Here is a tiny trained network, its code and every weight. The questions are about switching its units off for an input and a target symbol, where a switched-off unit gives its printed mean instead of its output.

import numpy as np


def w(rows, s, z=0):
    codes = np.array(rows[::2]) - 128.0
    scale = np.full(codes.shape[1], s)
    scale[-1] = z or s
    return codes * scale


def f(y):
    return y / 2 * (1 + np.tanh(0.7978845608 * (y + 0.044715 * y**3)))


def softmax(a):
    e = np.exp(a - a.max(-1, keepdims=True))
    return e / e.sum(-1, keepdims=True)


def log_softmax(a):
    a = a - a.max(-1, keepdims=True)
    return a - np.log(np.exp(a).sum(-1, keepdims=True))


def net(x, mask):
    ids = ['ΓΛΠΣΨαδεζηθμτφω'.index(c) for c in x.split()]
    T = len(ids)
    res = E[ids] + P[:T]
    u = 0
    for l in range(2):
        r = res
        for j in range(3):
            rows = slice(3 * j, 3 * j + 3)
            q, k, v = (r @ M[l][rows].T for M in (Q, K, V))
            z = softmax(np.where(np.tri(T) > 0, q @ k.T / 3**0.5, -1e9)) @ v
            o = O[l][rows]
            res = res + np.where(mask[u + j], z, o[:, -1]) @ o[:, :-1]
        u += 3
        y = f(res @ A[l][:, :-1].T + A[l][:, -1])
        res = res + np.where(mask[u : u + 12], y, B[l][:, -1]) @ B[l][:, :-1]
        u += 12
    return log_softmax(res[-1] @ U[:, :-1].T + U[:, -1])


Q, K, V, O, A, B = {}, {}, {}, {}, {}, {}
E = w([
[78,252,114,99,127],'Γ',
[198,168,87,110,151],'Λ',
[219,124,129,84,147],'Π',
[180,168,94,123,178],'Σ',
[78,178,138,58,99],'Ψ',
[186,221,79,85,121],'α',
[126,53,157,208,238],'δ',
[145,184,132,184,123],'ε',
[152,131,130,52,208],'ζ',
[39,84,152,220,166],'η',
[168,125,183,91,97],'θ',
[196,58,104,38,122],'μ',
[131,147,184,126,60],'τ',
[61,36,63,205,111],'φ',
[92,99,43,47,153],'ω',
],0.019)
P = w([
[113,202,174,172,36],'0',
[160,170,152,157,73],'1',
[208,173,105,167,84],'2',
[235,159,85,168,100],'3',
[236,160,74,161,90],'4',
[242,158,64,151,92],'5',
[247,151,55,139,86],'6',
[232,136,50,137,89],'7',
[221,134,43,128,80],'8',
[211,131,7,116,94],'9',
[237,134,4,139,139],'10',
[226,173,69,108,134],'11',
],0.0032)
Q[0] = w([
[127,249,155,67,165],'L0H1',
[182,74,85,95,170],'L0H1',
[98,52,117,79,131],'L0H1',
[214,125,70,89,147],'L0H2',
[132,125,157,149,142],'L0H2',
[132,96,154,89,180],'L0H2',
[116,69,151,151,187],'L0H3',
[126,103,12,75,2],'L0H3',
[69,119,105,176,140],'L0H3',
],0.0098)
K[0] = w([
[157,236,213,100,215],'L0H1',
[208,118,34,124,176],'L0H1',
[1,38,79,79,65],'L0H1',
[164,166,38,94,95],'L0H2',
[108,145,235,130,46],'L0H2',
[175,127,223,160,197],'L0H2',
[72,153,162,62,171],'L0H3',
[241,171,36,91,69],'L0H3',
[154,233,202,99,82],'L0H3',
],0.0061)
V[0] = w([
[131,205,207,113,183],'L0H1',
[97,112,120,145,119],'L0H1',
[194,132,196,148,101],'L0H1',
[87,87,1,211,117],'L0H2',
[144,131,176,154,75],'L0H2',
[158,124,159,83,121],'L0H2',
[178,131,80,180,75],'L0H3',
[197,98,116,159,108],'L0H3',
[195,101,212,64,184],'L0H3',
],0.0089)
O[0] = w([
[151,205,97,121,225,96],'L0H1',
[69,97,96,58,97,109],'L0H1',
[54,126,37,179,163,135],'L0H1',
[223,210,73,128,192,130],'L0H2',
[139,67,62,76,248,162],'L0H2',
[248,65,98,152,205,129],'L0H2',
[51,155,63,158,1,253],'L0H3',
[184,117,211,15,94,200],'L0H3',
[60,157,146,92,144,90],'L0H3',
],0.0038,0.0019)
A[0] = w([
[114,153,124,80,165,195],'L0N1',
[87,107,77,119,116,81],'L0N2',
[154,162,110,112,88,170],'L0N3',
[137,121,151,176,83,138],'L0N4',
[69,146,86,157,109,196],'L0N5',
[135,169,41,191,111,223],'L0N6',
[131,135,112,136,84,139],'L0N7',
[221,97,129,196,138,196],'L0N8',
[117,126,178,187,155,5],'L0N9',
[143,181,113,79,83,205],'L0N10',
[184,112,161,84,105,131],'L0N11',
[6,82,167,161,141,130],'L0N12',
],0.012,0.0023)
B[0] = w([
[148,35,86,109,116,168],'L0N1',
[132,158,44,64,121,144],'L0N2',
[153,83,177,205,96,206],'L0N3',
[157,204,139,154,82,169],'L0N4',
[185,183,146,113,125,192],'L0N5',
[192,115,168,80,164,234],'L0N6',
[49,114,144,127,147,161],'L0N7',
[104,147,189,64,105,199],'L0N8',
[152,59,60,147,164,150],'L0N9',
[118,80,149,103,91,254],'L0N10',
[79,82,193,201,219,185],'L0N11',
[254,151,162,114,131,214],'L0N12',
],0.0071,0.0066)
Q[1] = w([
[195,204,170,81,129],'L1H1',
[156,46,36,119,146],'L1H1',
[150,115,125,76,133],'L1H1',
[125,74,3,183,188],'L1H2',
[71,157,56,171,125],'L1H2',
[179,160,141,123,135],'L1H2',
[76,61,118,175,87],'L1H3',
[74,107,169,104,123],'L1H3',
[165,115,212,155,105],'L1H3',
],0.0075)
K[1] = w([
[101,100,116,167,69],'L1H1',
[52,128,67,91,67],'L1H1',
[111,94,161,144,78],'L1H1',
[74,145,113,152,148],'L1H2',
[117,156,146,92,203],'L1H2',
[114,86,159,115,116],'L1H2',
[127,174,147,144,107],'L1H3',
[111,115,105,150,170],'L1H3',
[187,105,91,9,100],'L1H3',
],0.011)
V[1] = w([
[146,128,56,122,163],'L1H1',
[89,123,153,113,118],'L1H1',
[107,156,152,187,127],'L1H1',
[129,135,253,132,107],'L1H2',
[126,134,47,110,108],'L1H2',
[91,168,145,140,88],'L1H2',
[95,141,65,75,159],'L1H3',
[105,86,109,143,123],'L1H3',
[81,182,217,198,161],'L1H3',
],0.013)
O[1] = w([
[174,153,81,98,175,69],'L1H1',
[89,116,139,95,80,118],'L1H1',
[90,167,175,213,110,117],'L1H1',
[48,145,184,139,167,247],'L1H2',
[167,151,163,26,85,70],'L1H2',
[31,169,144,165,42,116],'L1H2',
[82,177,49,77,134,70],'L1H3',
[103,103,71,255,89,97],'L1H3',
[144,148,180,128,155,63],'L1H3',
],0.0061,0.011)
A[1] = w([
[119,203,143,170,174,155],'L1N1',
[112,172,125,142,62,251],'L1N2',
[70,2,59,135,171,197],'L1N3',
[52,112,98,143,47,240],'L1N4',
[155,208,140,179,65,161],'L1N5',
[164,128,206,94,42,183],'L1N6',
[139,83,137,126,161,179],'L1N7',
[157,124,199,157,77,130],'L1N8',
[98,159,167,150,103,215],'L1N9',
[144,84,143,103,104,104],'L1N10',
[132,139,186,223,67,198],'L1N11',
[36,154,165,111,223,125],'L1N12',
],0.0097,0.0028)
B[1] = w([
[63,163,54,94,203,164],'L1N1',
[151,53,76,115,88,164],'L1N2',
[158,171,3,156,80,182],'L1N3',
[176,61,95,33,73,161],'L1N4',
[204,179,6,73,153,179],'L1N5',
[34,148,135,113,83,236],'L1N6',
[110,28,156,218,17,175],'L1N7',
[127,189,98,213,165,231],'L1N8',
[105,135,90,91,167,189],'L1N9',
[78,231,100,254,67,157],'L1N10',
[94,160,76,152,121,253],'L1N11',
[68,116,59,71,167,173],'L1N12',
],0.0055,0.011)
U = w([
[129,232,55,86,192,33],'Γ',
[177,175,114,190,151,124],'Λ',
[80,54,111,172,119,14],'Π',
[85,83,180,28,124,89],'Σ',
[103,178,135,25,160,171],'Ψ',
[142,144,224,113,118,147],'α',
[103,40,89,66,227,99],'δ',
[47,195,60,158,137,87],'ε',
[146,93,33,45,163,79],'ζ',
[162,130,174,93,208,254],'η',
[50,79,192,136,186,96],'θ',
[116,42,129,172,163,107],'μ',
[16,151,107,162,162,209],'τ',
[208,207,178,169,2,118],'φ',
[200,140,61,103,74,157],'ω',
],0.0084,0.0076)

Each question gives the input, a string of symbols that net reads in full, and the target symbol t.
The units are the heads (3 rows each of Q, K, V and O) and the neurons (one row each of A and B). Each row of codes is followed by its name. A weight is (code - 128) times the scale printed after its matrix; where a second scale follows, it is the last column's (O, A, B and U).
mask holds one flag per unit, layer by layer, with each layer's heads first. A switched-off unit (its flag False) gives its mean, the last column of its rows in O or B, instead of its output. The means were averaged over made-up inputs and are rounded, as every weight is.
A unit's drop is (log p(t) with every unit on - log p(t) with that unit switched off) / (log p(t) with every unit on - log p(t) with every unit switched off).
top k neurons: the k neurons with the biggest drops, biggest first
top k neurons in layer l: the k neurons of layer l with the biggest drops, biggest first
heads that matter: for each layer, one digit per head in row order, 1 if its drop is at least 0.15 and else 0, layers parted by /
input Λ Σ Γ, target Ψ: heads that matter : 000 / 001
input Γ α τ μ τ τ Π ζ, target τ: heads that matter : 000 / 110
input Γ Λ Σ η α τ μ τ τ Γ μ, target τ: heads that matter : 000 / 010
input Γ ω Γ ζ ζ, target ζ: heads that matter : 001 / 101
input θ Γ τ τ Σ τ τ ω τ ω η τ, target ω: heads that matter : 000 / 011
input Λ Π α φ ζ Π, target φ: heads that matter : 101 / 010
input τ Λ ζ Γ ζ τ μ τ τ, target τ: top 3 neurons in layer 0 : [L0N11, L0N2, L0N9]
input τ τ δ τ τ Σ, target τ: top 2 neurons : [L0N2, L0N9]
input Σ η Γ, target Ψ: heads that matter : 010 / 001
input θ η ω η Π Γ Σ, target η: top 2 neurons in layer 0 : [L0N8, L0N9]
input τ Λ μ φ Γ φ ω, target ω: top 2 neurons : [L1N3, L1N10]
input Γ δ ω Λ τ φ Ψ ω ε, target ω: top 2 neurons in layer 0 : [L0N2, L0N11]
input ζ η ω η τ ω τ, target ω: top 2 neurons in layer 1 : [L1N4, L1N5]
input τ η ε, target Γ: top 2 neurons in layer 1 : [L1N1, L1N5]
input θ τ μ φ τ τ φ Γ η, target φ: heads that matter : 100 / 000
input θ ω Σ μ τ τ θ τ, target τ: heads that matter : 110 / 010
input Λ Γ Ψ Γ τ Ψ η Γ ε, target Γ: heads that matter : 000 / 000
input ω η μ, target Π: heads that matter : 110 / 000
input τ Γ φ Ψ τ ζ Π η, target Λ: heads that matter : 100 / 000
input η Λ τ τ Γ Λ Σ Γ φ, target ω: heads that matter : 100 / 000
input μ Γ ω η τ τ τ, target ε: top neuron : [L1N11]
input η η δ ζ, target δ: top neuron in layer 1 : [L1N12]
input η δ μ Σ Σ η θ, target θ: top neuron : [L0N11]
input η Γ Γ, target η: heads that matter : 101 / 000
input μ φ η η η ε ε μ, target μ: top 2 neurons in layer 0 : [L0N11, L0N12]
input α θ τ μ, target τ: top 2 neurons in layer 1 : [L1N3, L1N10]
input τ Π ζ Λ Σ ε η η η, target η: top 2 neurons in layer 0 : [L0N12, L0N3]
